Below are the code and all the weights of a small trained network. Each question names an input and a class and asks about switching units off, where a switched-off unit gives its printed mean instead of its output.

import numpy as np


def w(rows, s, z=0):
    codes = np.array(rows[::2]) - 128.0
    scale = np.full(codes.shape[1], s)
    scale[-1] = z or s
    return codes * scale


def norm(h):
    return h / np.sqrt((h * h).mean(-1, keepdims=True) + 1e-5)


def f(y):
    return y / 2 * (1 + np.tanh(0.7978845608 * (y + 0.044715 * y**3)))


def log_softmax(a):
    a = a - a.max(-1, keepdims=True)
    return a - np.log(np.exp(a).sum(-1, keepdims=True))


def net(x, mask):
    res = np.array(x, float).reshape(1, 5) / 4 @ E
    u = 0
    for l in range(2):
        y = f(norm(res) @ A[l][:, :-1].T + A[l][:, -1])
        res = res + np.where(mask[u : u + 3], y, B[l][:, -1]) @ B[l][:, :-1]
        u += 3
    return log_softmax(norm(res)[-1] @ U[:, :-1].T + U[:, -1])


A, B = {}, {}
E = w([
[119,153,115,135,72,106,88,96],'x0',
[73,80,162,241,188,79,135,54],'x1',
[181,144,142,140,129,103,118,124],'x2',
[112,172,94,116,186,133,91,114],'x3',
[96,193,204,191,143,195,63,253],'x4',
],0.006)
A[0] = w([
[108,117,137,247,132,157,78,184,54],'L0N0',
[117,115,182,150,138,145,107,119,5],'L0N1',
[75,127,174,218,161,96,143,84,37],'L0N2',
],0.011,0.0025)
B[0] = w([
[69,182,162,166,131,127,186,14,254],'L0N0',
[125,186,144,11,153,99,55,76,144],'L0N1',
[255,49,50,34,101,217,15,129,249],'L0N2',
],0.0095,0.0059)
A[1] = w([
[136,10,1,156,156,11,155,61,98],'L1N0',
[90,151,138,171,197,176,106,124,3],'L1N1',
[64,204,193,133,150,104,123,42,49],'L1N2',
],0.0074,0.0015)
B[1] = w([
[84,197,221,233,181,140,170,117,255],'L1N0',
[176,52,194,198,75,114,105,98,145],'L1N1',
[112,209,192,166,150,134,254,199,188],'L1N2',
],0.0097,0.0071)
U = w([
[97,177,188,129,141,93,163,92,2],'0',
[194,70,9,34,106,150,57,183,254],'1',
],0.011,0.003)

Each question gives the input, the list of numbers given to net, and the class t.
The units are the neurons (one row each of A and B). Each row of codes is followed by its name. A weight is (code - 128) times the scale printed after its matrix; where a second scale follows, it is the last column's (A, B and U).
mask holds one flag per neuron, layer by layer. A switched-off neuron (its flag False) gives its mean, the last column of its row in B, instead of its output. The means were averaged over made-up inputs and are rounded, as every weight is.
A unit's drop is (log p(t) with every unit on - log p(t) with that unit switched off) / (log p(t) with every unit on - log p(t) with every unit switched off).
The circuit of an input: a set's keep is (log p(t) with only the set's units on - log p(t) with every unit switched off) / (log p(t) with every unit on - log p(t) with every unit switched off). Starting from all 6 units, units are removed one at a time, each time the one whose removal leaves the highest keep (on an exact tie, the one counted first), for as long as the keep stays at least 0.8.
circuit, biggest first: the units of the circuit, biggest drop first
top k neurons: the k neurons with the biggest drops, biggest first
drop of u: that unit's drop, to one decimal
input [8,-2,4,-7,0], class 1: top 2 neurons => L0N0, L1N0
input [-2,7,-5,6,6], class 1: top 2 neurons => L0N2, L1N0
input [-4,-6,1,8,3], class 1: top 2 neurons => L0N0, L1N0
input [-7,7,-7,-5,-5], class 1: top 2 neurons => L0N2, L0N0
input [-5,3,-8,-2,-1], class 1: circuit, biggest first => L0N2
input [3,4,6,-3,-3], class 1: top 2 neurons => L0N2, L0N0
input [3,-6,-2,-5,2], class 1: top 2 neurons => L1N0, L0N0
input [-2,5,8,-4,-1], class 1: drop of L1N0 => 0.0
input [2,-6,-2,6,-7], class 0: drop of L0N2 => 5.2
input [-2,-8,1,2,-8], class 0: drop of L0N2 => 4.7
